Here is a tiny trained network, its code and every weight. The questions are about switching its units off for an input and a target symbol, where a switched-off unit gives its printed mean instead of its output.

import numpy as np


def w(rows, s, z=0):
    codes = np.array(rows[::2]) - 128.0
    scale = np.full(codes.shape[1], s)
    scale[-1] = z or s
    return codes * scale


def norm(h):
    return h / np.sqrt((h * h).mean(-1, keepdims=True) + 1e-5)


def f(y):
    return y / 2 * (1 + np.tanh(0.7978845608 * (y + 0.044715 * y**3)))


def softmax(a):
    e = np.exp(a - a.max(-1, keepdims=True))
    return e / e.sum(-1, keepdims=True)


def log_softmax(a):
    a = a - a.max(-1, keepdims=True)
    return a - np.log(np.exp(a).sum(-1, keepdims=True))


def net(x, mask):
    ids = ['ΓΠΦΨΩαβζμσ'.index(c) for c in x.split()]
    T = len(ids)
    res = E[ids] + P[:T]
    r = norm(res)
    for j in range(2):
        rows = slice(3 * j, 3 * j + 3)
        q, k, v = (r @ M[0][rows].T for M in (Q, K, V))
        z = softmax(np.where(np.tri(T) > 0, q @ k.T / 3**0.5, -1e9)) @ v
        o = O[0][rows]
        res = res + np.where(mask[j], z, o[:, -1]) @ o[:, :-1]
    y = f(norm(res) @ A[0][:, :-1].T + A[0][:, -1])
    res = res + np.where(mask[2:14], y, B[0][:, -1]) @ B[0][:, :-1]
    return log_softmax(norm(res)[-1] @ U[:, :-1].T + U[:, -1])


Q, K, V, O, A, B = {}, {}, {}, {}, {}, {}
E = w([
[174,51,145,110,127],'Γ',
[104,84,117,150,40],'Π',
[197,186,28,175,125],'Φ',
[207,105,111,158,131],'Ψ',
[181,118,142,165,125],'Ω',
[102,224,59,47,155],'α',
[115,96,114,2,89],'β',
[186,120,91,131,73],'ζ',
[111,138,180,165,117],'μ',
[180,90,176,82,202],'σ',
],0.018)
P = w([
[104,71,233,248,141],'0',
[147,148,156,164,70],'1',
[173,196,79,116,191],'2',
[118,66,144,152,164],'3',
[149,138,152,126,81],'4',
[168,192,78,99,183],'5',
[97,75,120,130,195],'6',
[139,139,153,114,86],'7',
[163,192,82,93,184],'8',
[98,86,101,128,207],'9',
[137,140,153,104,86],'10',
],0.013)
Q[0] = w([
[52,149,136,219,31],'head 0',
[96,230,178,172,115],'head 0',
[132,225,98,153,162],'head 0',
[69,115,215,231,1],'head 1',
[129,111,141,128,197],'head 1',
[174,192,164,199,215],'head 1',
],0.0096)
K[0] = w([
[49,236,119,184,3],'head 0',
[82,236,107,255,171],'head 0',
[130,156,233,94,137],'head 0',
[169,213,82,202,28],'head 1',
[141,204,26,37,172],'head 1',
[184,117,196,47,146],'head 1',
],0.0072)
V[0] = w([
[184,48,206,104,208],'head 0',
[120,138,159,48,157],'head 0',
[133,105,47,179,37],'head 0',
[201,176,219,133,164],'head 1',
[83,163,150,216,125],'head 1',
[143,194,254,108,117],'head 1',
],0.0064)
O[0] = w([
[167,97,227,251,228,255],'head 0',
[35,205,179,211,169,217],'head 0',
[24,147,47,54,126,180],'head 0',
[232,202,200,190,3,52],'head 1',
[29,119,188,44,212,22],'head 1',
[63,213,98,117,53,89],'head 1',
],0.0035,0.002)
A[0] = w([
[134,160,156,141,186,120],'neuron 0',
[101,147,144,165,202,217],'neuron 1',
[136,73,121,230,155,188],'neuron 2',
[182,165,145,217,131,179],'neuron 3',
[49,95,102,139,34,158],'neuron 4',
[114,253,127,104,104,57],'neuron 5',
[154,88,95,66,203,252],'neuron 6',
[143,134,157,239,39,207],'neuron 7',
[155,98,119,162,70,39],'neuron 8',
[119,243,19,139,168,133],'neuron 9',
[162,133,165,156,126,105],'neuron 10',
[124,169,185,84,119,201],'neuron 11',
],0.012,0.0034)
B[0] = w([
[198,65,107,154,95,134],'neuron 0',
[99,49,90,120,112,144],'neuron 1',
[34,2,115,101,139,199],'neuron 2',
[104,218,112,14,135,200],'neuron 3',
[167,173,101,115,202,228],'neuron 4',
[160,148,111,62,161,153],'neuron 5',
[120,154,63,203,91,255],'neuron 6',
[150,89,119,166,178,208],'neuron 7',
[15,95,205,123,110,150],'neuron 8',
[60,72,190,175,93,195],'neuron 9',
[137,160,102,156,50,143],'neuron 10',
[93,62,160,197,221,173],'neuron 11',
],0.0076,0.0075)
U = w([
[56,44,170,213,134,158],'Γ',
[112,115,18,149,171,122],'Π',
[125,186,130,143,48,226],'Φ',
[134,90,157,62,39,15],'Ψ',
[133,179,194,125,114,252],'Ω',
[76,173,165,128,132,72],'α',
[151,187,148,36,184,167],'β',
[205,143,122,106,75,90],'ζ',
[197,202,132,178,254,142],'μ',
[188,136,149,155,154,158],'σ',
],0.0098,0.0037)

Each question gives the input, a string of symbols that net reads in full, and the target symbol t.
The units are the heads (3 rows each of Q, K, V and O) and the neurons (one row each of A and B). Each row of codes is followed by its name. A weight is (code - 128) times the scale printed after its matrix; where a second scale follows, it is the last column's (O, A, B and U).
mask holds one flag per unit, heads first, then neurons. A switched-off unit (its flag False) gives its mean, the last column of its rows in O or B, instead of its output. The means were averaged over made-up inputs and are rounded, as every weight is.
A unit's drop is (log p(t) with every unit on - log p(t) with that unit switched off) / (log p(t) with every unit on - log p(t) with every unit switched off).
The circuit of an input: a set's keep is (log p(t) with only the set's units on - log p(t) with every unit switched off) / (log p(t) with every unit on - log p(t) with every unit switched off). Starting from the 12 units with the biggest drops (on a tie, the unit counted first), units are removed one at a time, each time the one whose removal leaves the highest keep (on an exact tie, the one counted first), for as long as the keep stays at least 0.8.
units of the circuit, in order: the units of the circuit, biggest drop first
k most important neurons: the k neurons with the biggest drops, biggest first
which heads matter: for each layer, one digit per head in row order, 1 if its drop is at least 0.15 and else 0, layers parted by /
input β β β β Γ β β σ β β Ω, target Ω: which heads matter -> 01
input Ψ Π β Ψ Γ Φ ζ β β Ψ Π, target β: units of the circuit, in order -> [neuron 4; neuron 6; head 1]
input Ψ Ω β β Ψ Ψ, target Π: which heads matter -> 00
input β σ β β σ σ Π ζ, target Ψ: which heads matter -> 11
input ζ β Ω β ζ β β μ, target μ: units of the circuit, in order -> [neuron 7; neuron 9; neuron 3]
input β α β Φ, target Γ: 2 most important neurons -> [neuron 9; neuron 2]
input Φ Ψ Π β Γ β β σ Π Ψ Ω, target Ω: most important neuron -> [neuron 8]
input β β σ β β Π β β ζ Ψ Φ, target Φ: 4 most important neurons -> [neuron 9; neuron 3; neuron 4; neuron 11]
input β Π β β Φ Ω Φ Ψ, target Ψ: units of the circuit, in order -> [neuron 3; neuron 4; neuron 2]
input Ψ ζ Π β Π Π σ Ψ Ψ α Φ, target Φ: 2 most important neurons -> [neuron 9; neuron 4]
input β Π Ω, target Π: which heads matter -> 10
input β Γ μ β β β, target Π: which heads matter -> 10
input σ Π Π β β β Ψ β β ζ, target Γ: which heads matter -> 00
input ζ β β β β, target β: 2 most important neurons -> [neuron 9; neuron 2]
input Ω Ω σ Ψ Π Ω Π, target Π: 2 most important neurons -> [neuron 4; neuron 3]
input Π σ β β Γ Ψ σ Ψ β, target μ: units of the circuit, in order -> [head 0; neuron 2; neuron 11]
input β β β ζ β Π Ψ Φ β β μ, target μ: 2 most important neurons -> [neuron 4; neuron 2]
input β Ψ Ψ, target Π: units of the circuit, in order -> [neuron 3; neuron 2; neuron 9; neuron 4]
input β β Γ Ω Ψ, target Ψ: 2 most important neurons -> [neuron 3; neuron 2]
input β β Π Π, target Π: 2 most important neurons -> [neuron 4; neuron 9]
